In the rows, 128 means zero.
[152 137 117 123 113 127 153 113 145 121 104 126 123 134 124 129 115 136
 123 162 107 106 126 108 121 129 137 145 126 127  99 141 137 122 124 145
 137 129 139 124 104 123 129 125 121 142 144 128 126 105 128 113] : <17>
[111 127 137 174 144 116 147 116 103 137 129 136 119 118 125 112 142 126
 142 124 141 123  95 149 152 127 121 132 115 128 163 108 110 133 100 135
 128 120 133 130 141 148 135 149 155 110 129 123 156 140 118  98] : <186>
[144 131  96 128 126 127 126 134 127 114 123 123 131 149 122 115 116 131
 141 159 114 116 135 115 123 133 142 133 108 141 120 142 141 114 149 139
 137 127 138 127 110 129 138 115 124 101 145 123 148 114 128 120] : <93>
[132 114 135 140 127 110 126 136 143 118 118 137 142  85 138 118 127 143
 157 135 120 139 100 103 134 123 130 109 120 167 154  97 137 128 116 125
 161 139 138 138 143 135 122 140 118 117 136 147 128 133 121  86] : <37>
[129 136  93 131 140 106 115 130 111 123 147 146 122 131 126 120 121 134
 100 130 130 108 147 149 122 137 115 131 139 144 129 174 140 123 141 139
 132 129 140 135 126 141 131 135 118 113  94 110 146 129 108 140] : <93>
[114 131 124 154 136 124 150 126 130 115 123 141 142  93 144 123 129 145
 161 129 115 115  75 121 141 121 125 108 138 140 158 132 136 128 123 139
 122 117 136 132 126 126  95 136 122 113 137 141 154 133 116 125] : <91>
[122 138 125 148 111 115 133 137 118 160 129 146 108 129 137 126 110 129
 135 160 134 146 124 113 134 153 116 120 134 156 124 119 118 144 119 133
 153 135 151 115 122 131 130 129 126 122 141 130 117 138 126 139] : <89>
[ 90 107 154 141 191  65 151 119 126 101 101 140  86 160 135 148 140  97
 138 155 139 113 115 135 148 118  98 123  82 157  89 112 116  85 134 121
  84 139 144 121 157 138 122 140 170 100 211 180 102 116 162 140] : <186>
[127 117 122 154 119 118 132 132 130 130 125 133 140  92 136 121 133 138
 155 139 117 128  94 122 131 113 128 106 117 159 159 111 140 121 125 133
 147 122 121 143 133 139 126 153 129 104 125 121 132 136 120 102] : <44>
[121 139 102 185 140 111 167 112  96 127 140 129  94 128 131 128 124 135
 126 137 180  79  98 150 140 107 136 140 139 142 144 103 100 142  79 153
 125 111 154 123 109 138 133 158 163 116 142 120 160 138 133 130] : <89>
[132 177  98 137 122  97 120 113 116 127 149 150 118 117 114 114 132 143
  97 151 140 117 149 152 124 155 105 124 123 149 121 166 147 148 128 133
 110 168 138 140 118 162 163 173 141  74 107 120 138 138 117 120] : <89>
[159 162 147 166 117 105  91  92 131 163  87 133 111 141 136 103 128 142
 119 119 188 130 110 152 131 134 136 136 135 127 193  90  98 123 111 127
 149 118 117 151 111 129 112 149 171 104 136  77 181 164 137 107] : <37>
[122 113 112 156 116 127 138 136 119 136 122 143 135  95 147 119 131 136
 143 127 118 125 103 118 130 104 126  98 118 159 154 122 145 119 126 145
 154 122 129 136 139 133 109 144 117 116 129 120 139 140 124 113] : <44>
[151 144 116 135 146 114 122 125 122 129 130 147 130 119 138 121 118 149
 100 132 126 105 119 149 127 141 112 129 146 129 129 163 126 125 131 135
 130 134 134 123 120 143 119 155 118 126  94 108 122 128 114 153] : <130>
[118 118 128 127 131 124 101 143 134 137 121 135 111 117 126 133 107 144
 145 149 142 144 122 116 138 128 110 116 130 152 141 114 116 136 126 133
 151 117 138 135 135 129 109 139 108 109 150 154 121 130  92 127] : <169>
[140 118 120 112 124 102 124 144 111 127 161 146 110 119 140 127  74 127
 100 130 136  81 133 156 143 145 109 102 135 130 123 139 148  97 105 147
 126 113 111  86 112 132 131 170  96 127 116 123 138 156 123 155] : <130>
[120 126 116 157 142 128 141 137 136 122 106 136 157 102 154 135 134 154
 164 140 117 122  88 125 148 122 127  97 125 152 158 138 134 113 128 122
 120 138 122 135 130 147  83 144 120  98 139 144 143 133 111 112] : <91>
[ 93 122 153 170 170  89 147 100 128 166 112 174 141  88 167 117 107 161
 168 156 168 150  60 110 113 109  99 120 121  94 155  79 112 172 159 102
 164 108 128 180 101 133 108 176 189  51 195   4 179 133 170 137] : <44>
[117 133 135 183 130 123 149 112  99 144 142 152 122 113 134 118 123 121
 127 125 155 105 108 149 146 135 125 126 134 126 147 113 137 131 101 140
 133 114 130 128 123 154 129 144 134 132 118 113 140 140 131 114] : <186>
[123 112 142 140 134 119 118 134 134 148 123 146 115 117 131 128 110 137
 135 134 141 139 132 122 135 137 106 110 130 170 129 120 141 140 119 120
 161 121 136 135 138 142 105 140 122 128 129 151 115 143 110 122] : <186>
[126 144  89 138 135 106 128 135 109 116 151 149 128 118 138 111 129 145
 100 136 122  99 111 151 128 137 111 130 143 140 135 155 114 130 118 156
 130 135 149 109 122 140 100 132 110 132 103 125 135 147 101 151] : <48>
[120 122 101 151 129 114 133 137 135 116 121 127 138 108 139 117 131 140
 155 133 117 137 115 117 136 125 133 106 116 169 150 134 139 110 134 132
 143 120 130 143 125 133 109 133 120 102 138 132 150 130 120 111] : <93>
[130 131 112 152 130 118 142 133 146 120 124 127 150  91 141 113 131 150
 154 134 103 145  85 117 144 114 127 105 128 159 167 118 136 114 116 120
 152 127 126 131 129 137 103 159 113 113 128 146 138 135 119 111] : <130>
[156 134 128 115 150  98 108 130 103 123 133 164 103 133 146 119 138 140
  84 143 142  80 120 151 115 129 117 147 143 121 136 161 113 137 140 166
 122 155 160 140 131 151 127 128 122 103 107  89 157 133 114 147] : <37>
[123 118 125 122 137 130 150 117 130 118 134 136 141 133 143 163 151 146
 145 177 124 106 147 112 112 134 134 142 104 124  98 128 123 149 151 110
 108 146 128 133 108 145 105 121 136 101 147 115 124  95 156 133] : <91>
[137 158 145 188 116 139 103 110 113 166  89 186 143 161 175  92 124 109
 117 115 118 162  42 110 124 175 140 100 140 126 170 128 169 118 123 173
 171 101 154 115 124 161  52 136 123 106 118 125 156 129 154 128] : <186>
[116 101 119  91 124 141 154 127 135 103 121 114  96 163 115 153 140 136
 158 164  83 122 162 108 137 115 131 140 100 141  96 133 108 123 134 159
 120 104 143 103 120 113 121 111 119 151 180 195 109 115  86 116] : <17>
[126 147 120 185 121 114 135 126 153 136 110 148 128 107 153 136 137 153
 135 171 121 131 129 106 142 136 113 123 134 187 131 143 132 123 121 116
 136 131 127 149 112 153 115 143 143  99 133 134 125 130 132 129] : <91>
[143 150 101 132  98 132 127 106 128 126 110 119 153 137 133 114 123 150
 119 139 146 123 143 121 118 141 133 133 112 133 126 115 112 127 142 126
 139 137 126 116  97 140  94 122 128 142 145 119 131 126 132 110] : <48>
[138 109  91 135 119 116 125 134 119 137 118 147 143 120 165 120 118 153
 132 159 156 133 134 109 121 160 135 119 109 178 138 142 147 137 147 120
 143 148 108 133  78 155  93 140 111  58 138  74 176 122 154 114] : <93>
[136 129 128 148 129 119 135 132 142 126 115 133 148 107 146 120 125 145
 145 134 114 137  86 119 142 128 130 104 133 158 162 121 128 102 122 120
 150 123 134 117 130 153  83 151 119 113 132 145 133 126 124 110] : <130>
[128 123 126 152 130 112 129 122 132 131 111 135 135  97 135 115 124 142
 156 141 115 123  83 120 137 109 120 100 121 164 158 118 131 113 126 134
 141 119 128 139 130 139 115 152 131 103 137 123 128 133 119 104] : <44>
[133 143 118 144 126 108 115 137 129 124 123 143 131 105 132 115 130 140
 143 132 123 133 111 120 130 114 129 113 125 148 168 109 142 129 126 133
 148 138 141 142 140 127 110 145 121 115 147 130 146 129 121  94] : <37>
[131 156 122 116 128 101 167 119 137 120 105 111 105 165 109 124 145 143
 134 176 103 109 141 134 148  96 143 144 122 118  96 140 154 114 129 110
 104 148 139 118 117 145 137  91 157 123 150 151 148 124 125 119] : <91>
[108 119 145 153 115 141 134 130 122 159 145 152 123 129 137 154 107 138
 155 152 134 116 166 115 125 149 108 116 135 159  96 128 134 144 116 121
 145 101 131 116 107 132 116 130 129 138 142 142 127 155 134 154] : <91>
[135 175 105 130 116 154 119 103 147 125  96 166 142 154 173 127 137 101
 114 164 125  73 191  94 120 143 141 118 104 187  53 157 164 106 114 124
 129 149 151 129  84 152 125 110 136 143 117 145  95  70 160 109] : <93>
[125 136 113 145 149 111 132 125 104 135 140 152 126 128 127 122 100 139
 103 151 118 102 111 148 130 126 107 137 144 140 138 161 132 134 131 156
 138 110 141 123 128 136 138 153 122 133  90 106 120 131 103 127] : <44>
[127 126 107 134 118 110 103 130 142 146 132 140 116 119 132 121 126 150
 133 136 140 145 135 120 132 116 103 115 120 180 133 114 130 146 117 116
 161 142 131 137 127 128 102 134 121 135 138 155 110 145 114 132] : <48>
[118 124 142 160 126 116 143 143 120 129 152 149 141  95 137 122 141 135
 160 150 106 124 105 113 138 143 114 111 124 138 170 116 117 131 138 128
 113 125 123 121 138 135  86 123 133 108 138 116 128 125 133 116] : <91>
[ 91 118 208  61 226 110  92  81  79  89 136 165 136 183  78 139 183 148
 207 190 129 102 109 172 147 125  73 104  46 106 122 120  82 127 122 147
  65 194 147 133 143 172  73 129 125 133 195 138 108 172 144 154] : <37>
[133 166  90 156 108 124 148 112 118 170 122 157 132 156 163 123 133 123
  86 167 165 121 135 115 112 136 126 160 155 167 149 128 126 153 158 129
 161 138 164 124 110 169  83 127 126 128 104  89 145  91 152 110] : <89>
[138 124 111 129 132 116 136 113 106 124 164 141 111 123 121 135 129 132
 116 145 113  83 114 151 127 141 116 147 147 126 133 158 116 131 118 174
 124 125 151 116 125 134 125 141  91 136 102 126 137 131 102 134] : <17>
[ 94  77 118 160 139 131 180 124  95 134 188 141 149  90 152 134 107 141
 143 138 139 107 114 121 126 100 121 117 103 165 121 102 146 145 114 132
 144 120 138 108 140 123 104 115 105 130 128 128 151 138 120  99] : <48>
[153 143 110 136 145 108 124 129 122 127 138 153 131 115 132 112 119 145
 100 135 107 109 115 142 120 135 107 126 148 136 136 172 132 122 130 137
 135 130 133 126 121 148 132 164 118 122  92 116 122 132 115 151] : <130>
[112 136 111 152 129 127 124 144 126 118 130 140 134  89 132 117 134 142
 140 146 128 122  98 122 142 123 122 107 130 157 170 117 138 119 118 134
 126 133 131 134 145 148  90 145  97  85 144 131 143 122 105 108] : <169>
[147 134 120 131 140  95 139 129 106 146 150 160 116 107 139 111 103 142
  79 143 109  92 127 148 128 145 111 135 151 123 129 177 131 128 128 137
 153 126 148 111 135 159 134 148 121 123  89 107 112 121 113 141] : <130>
[128 133 100 130 147 111 144 129 113 123 139 160  94  99 131 123 124 137
 133 151 102 104 118 147 112 124  89 131 137 147 124 163 138 134 144 144
 134 110 113 146 126 148 150 153 127 117 121 129  85 137 110 142] : <44>
[125 139 105 128 126 142 146 136 129 127 112 123 121 126 130 126 122 134
 125 160 124 117 133 114 126 128 137 145 123 120 119 128 125 128 134 134
 128 119 126 123 119 134 134 117 112 115 154 119 129 103 125 122] : <169>
[114 144 118 182 154 114 136 111 124 136 127 145 112 144 144 108 118 137
 139 144 153 114  89 126 163 117 111 146 122 171 161 100 109 149 114 163
 151 104 161 126 127 138 113 142 142 131 148 151 153 121 127  83] : <37>
[122 155 149 115  92 105 134 128 136 118  99 132 134 152 105 108 131  95
 173 165  57 146 112 108 135 118 146 131  89 142  95  88 205  98 125 130
 142 122 133 105 142 112 166 111 128 177 160 196  84 131 126 131] : <48>
[147 138 123 129 112 117 160 123 137 123 112 118 116 144 115 130 126 135
 139 168  94 113 112 121 134 129 140 152 121 131 109 142 138 118 126 148
 130 125 138 118 115 137 134 123 119 133 150 141 132 116 123 105] : <17>
[123 124 146 132 109 114 118 123 135 155 123 139 116 113 128 132 104 138
 140 142 140 126 131 124 127 127 111 113 129 162 125 109 145 141 121 126
 166 109 130 144 126 123 125 143 130 142 128 131 111 146 118 129] : <44>
[107 114 127 135 124 133 103 140 142 155 113 148 113 126 142 140 112 142
 127 155 149 149 139 102 137 125 106 117 127 178 127 114 130 145 118 124
 163 123 138 139 133 137  98 139 106 116 143 157 118 123 106 128] : <169>
[137 159 125 123 102 129 135 109 148 136  94 123 128 154 119 111 138 125
 140 148 111 146 160 114 114 120 145 131 100 141  93 153 164 108 150 108
 141 132 132 155 112 127 157  91 149 121 153 133 148 129 135 122] : <93>
[130 132 117 132 141 101 138 133 110 118 144 160 120 109 111 119 113 131
  92 122 115  96 149 153 124 122 111 133 160 138 119 179 153 127 135 147
 122 118 144 126 133 132 138 147 111 143  80 112 123 142 106 147] : <186>
[114 135 137 140 133 167  70  90 132 159 156 121 124 174 126 148 124 127
 131 172 164 119 133 125 149 167 105 124  94 149 161  87 107 135  75 133
 153 150 140 138 136 143 126 155 101 137 156 160 133 130  95 105] : <17>
[115 109 135 156 121 111 157 139 135 128 116 138 142  96 126 113 142 129
 162 119 105 153  94 118 140 112 130 112 121 165 161 121 130 122 133 123
 144 114 137 130 152 130  90 130 125 124 132 157 133 140 120  94] : <186>
[134 131 108 151 120 110 134 153 140 130 118 131 140 104 133 106 124 128
 141 131 102 140 121 113 128 131 133 105 126 162 146 142 151 101 138 124
 144 122 123 135 129 134 121 124 129 102 121 118 147 128 128 107] : <93>
[126 166  84 141 112 107 143 166  95 137 168 143 119 105 125 114 126 110
  80 175 103  84 161 155 125 156 148 154 139  77 125 178 143 130 120 175
 153 134 165 131 140 138 189 121 100 132  86 105 133 125 109 152] : <169>
[121 120 124 138 127 106 106 142 143 150 127 136 118 138 135 131 111 131
 140 155 135 148 147 117 132 159 111 123 114 180 127 129 127 135 143 119
 161 124 135 141 127 133 110 126 132 109 133 147 116 124 129 119] : <93>
[126 132 125 135 127 138 154 122 135 118 119 127 140 134 132 136 131 137
 135 164 109 109 130 113 129 139 143 139 126 110 117 133 121 129 136 132
 122 129 137 120 116 126 119 110 134 129 137 128 123 113 139 135] : <91>
[172 125  95 147  96 120 130 148 165 114 130 117 124 154 112 119 132 124
 130 162  95 172  74  89 119 100 142 167 123  99 131 117 109 119 172 139
 165 115 163 107 110 136 173 127 158  57 130 130 200  78 133 115] : <130>
[107 125  92 124 160 119 115 126 108 115 164 155 129 139 136 124 126 131
  98 134 133 107 137 153 124 134 114 120 131 136 149 183 135 121 147 157
 140 126 158 142 142 143 103 125 102 119 103 133 146 132  95 145] : <93>
[125 143  90 137 133 110 152 136 107 119 155 151 124 114 132 126 123 138
 102 140 136 103 128 151 114 147 116 131 163 137 133 162 117 142 142 152
 118 129 145 118 118 145 119 147 114 118 100 112 127 147 111 156] : <89>
[112 133 143 134 164 105 139 120 126 113 123 144 117  94 143 139 110 136
 105 166 163 111 110 142 131 151 108 145 130 116 129 151  98 122 139 152
 131 115 150 148 131 140 128 124 133 104 125 101 128 107 109 136] : <169>
[131 130 121 154 122 109 144 129 137 127 118 137 140  93 140 128 142 144
 150 135 117 120 102 123 136 109 129 100 126 140 141 129 150 116 128 114
 115 141 118 136 126 142 106 133 137  97 125 124 152 125 124 117] : <91>
[131 151 118 131 144 101 136 128 125 125 149 145 116 124 129 134 148 133
 121 148 114  95 137 146 118 137 105 132 142 131 112 164 132 133 142 129
  91 141 132 130 121 138 124 124 135 116 105 123 129 127 131 154] : <91>
[147 146 108 120 107 121 152 122 126 124 117 130 130 132 125 125 120 134
 125 162 124 117 132 114 118 131 144 139 130 136 105 137 127 131 134 130
 121 142 139 117 100 133 159 130 126 123 130 115 122 120 131 130] : <89>
[115 122 116 177 139 116 149 111 106 150 139 133 106 127 136 109 136 123
 141 138 133 111  65 137 152 123 116 140 117 141 164 104 106 144 110 153
 131 116 128 129 130 145 146 145 140 111 139 129 129 125 138 104] : <44>
[121 114 131 144 133 114 110 132 133 128 135 155 124 126 127 142 151 133
 147 133 124 148 116 107 121 113  96 123 127 160 139 129 121 140 144 119
 122 138 136 136 140 114  97 135 130 115 136 141 133 130 135 158] : <91>
[136 131 122 128 122 139 145 121 126 128 116 123 130 138 126 125 119 130
 135 157 113 110 124 116 118 128 137 138 117 117 121 122 120 128 144 143
 134 115 134 122 115 125 135 120 137 130 144 113 113 109 142 114] : <44>
[143 136 125 129 151  99 119 135 120 122 137 158 108 122 127 119 122 140
 107 140 126 102 128 144 126 123 110 138 146 144 138 150 126 136 137 148
 131 134 146 135 139 139 127 135 124 124 111 121 124 134 112 122] : <37>
[144 139 123 115 137 113 140 136 137 111 110 122 119 130 114 115 122 144
 140 147 108 113 128 121 131 111 136 143 126 123 130 117 125 132 144 135
 123 135 137 127 129 119 130 117 129 130 154 125 123 118 131  98] : <37>
[141 151 103 124 148 104 124 130 136 120 151 146 125 117 129 124 114 145
  86 132 129  99 132 156 118 126 110 116 155 132 138 168 138 117 118 124
 124 132 128 130 118 128 106 159 114 130  96 120 128 138 114 159] : <130>
[127 147 116 134 137 107 111 134 120 122 140 154 118 121 125 113 113 142
 101 163 134 119 128 135 131 144 106 130 145 151 139 158 133 124 126 152
 133 117 139 130 120 153 129 144 111 105 108 124 137 141  94 140] : <169>
[130 129 142 141 131 118 113 119 130 154 110 131 108 134 133 142 123 144
 145 143 144 131 132 123 144 142 109 119 123 151 121 122 125 141 124 118
 138 138 134 130 129 134 107 123 140 121 140 149 121 126 129 128] : <91>
[127 132 127 120 147 104 155 137 118 121 140 144 116 100 115 128 121 138
  99 114 135  82 160 175 138 120 116 125 150 127 105 169 155 129 132 136
 108 130 130 132 139 138 130 130 116 150  84 103 122 147 104 141] : <186>
[126 132 124 176 145 122 138 111 113 141 139 140 126 129 144 115 131 140
 136 129 147 117  83 144 147 137 117 132 124 137 177 100 104 135 111 134
 141 106 126 118 127 152  96 165 145 115 134 127 140 129 132 115] : <130>
[122 108 120 128 144 138 112 125 104 110 148 151 152 136 152 136 132 133
 131 162 143 141 115 131 111 163 113 137 110 161 147 133  89 107 117 124
 153 139 131 100 126 152 101 131 119 110 121 140 131 162 111 130] : <48>
[134 105 127 144 110 122 137 116 138 132 140 150 126 121 144 125 107 133
 133 127 115 126  81  90 126 108 124  96 132 169 137 135 148 113  98 154
 139 108 138 121 111 112  90 142  86 139 165 152 150 139 133 125] : <17>
[118 113 127 153 156 123 167 124 128 102 129 155 148 115 141 147 112 148
 174 122 122 109  66 142 150  94 129 125 151 182 142 138 142 126 138 130
 101  94 124 117 112 118  57 152  87 158 146 170  88 123 122 137] : <130>
[129 111 148 128 124 119 103 116 142 151 109 140 132 120 136 131 104 135
 132 124 166 139 118 122 132 140 126 109 125 160 119 110 156 149 112 116
 177 133 151 142 134 125 105 134 115 135 113 151 132 137 110 126] : <186>
[136 113 122 156 120  95 134 133 135 137 120 139 128 101 149 122 122 141
 151 157 116 138  92 113 133 110 131 105 125 175 159 116 139 115 126 131
 153 115 120 142 117 139 115 150 132 100 130 125 122 138 131 103] : <44>
[114 131 104 140 121 119 119 136 124 148 141 144 128 127 133 114 122 146
 135 151 126 157 125 118 130 131 102 123 118 177 147 123 128 149 118 115
 159 144 131 124 126 130  98 128 114 132 140 163 116 143 109 113] : <48>
[135 135  99 118 123 135 134 138 138 122 106 129 123 125 126 126 121 139
 116 164 124 124 135 110 120 114 137 143 131 130 125 133 131 125 134 124
 134 129 124 129 116 137 127 124 111 110 140 121 126 102 119 120] : <169>
[135 129  99 133 149 149 113 121 119  98 149 136 133 119 118 146 130 170
  96  97 127  95 113 159 140 116 105 144 187 141 133 174  98 135 135 153
 110 119 151 118 131 136 113 154  69 165  76 130 119 133  58 186] : <130>
[117 135 119 174 132 121 121 129 118 149 126 138 116 125 139 117 134 136
 126 144 158 125  89 135 149 134 122 135 126 145 170 108 109 139 102 143
 141 114 131 137 132 159 120 151 131  94 134 130 154 130 110 114] : <169>
[111 116 137 188 136 132 124 125  94 118 178 151 131 144 139 120 142 130
 150 145 137 133  63 129 144 139 122 135 122 161 181  98 102 126 101 169
 130 108 148 106 128 150  93 129 124 112 146 145 150 155 132 126] : <48>
[146 126 120 122 117 108 163 121 135 123 118 118 113 128 127 133 129 139
 135 161 103 103 116 120 127 136 135 147 117 131 105 139 125 133 133 150
 121 131 137 123 112 127 123 125 116 128 152 130 128 107 130 110] : <17>
[ 70 167 112 109 110 130  76  67 118  60 124 159 174 177 115  96 134 128
  64 136 165 161  57 120 137 124 120 144 105 165 225 128 143 153  84 200
 182 124 218 124 134  85  13 141  93 208  92 235 182 108  50 126] : <48>
[136 141 112 144 141 153 163 120 135 141 101 108 146 135 138 134 133 151
 144 150 130 124 117 129 124 147 139 146 127 102 124 123 129 146 145 106
 129 149 113 134 119 149 114 112 143 114 125 123 127 113 144  99] : <91>
[110 137  92 164 116 105 133 178 141 146 179 118 101  91  99 124 137 126
 130 180 135 135 120 122 109 118 108 128 134 148 180  97 137 160 103 130
 146 132 130 164 129 127 110 136 118  92 128 137 160 114 132 116] : <169>
[130 129 104 123 126 137 151 124 113 110 126 118 137 139 119 116 139 143
 137 137 119 111 118 128 123 119 134 149 114 114 127 117 105 134 145 141
 117 132 133 107 119 129 109 108 125 140 157 122 129 124 129 126] : <48>
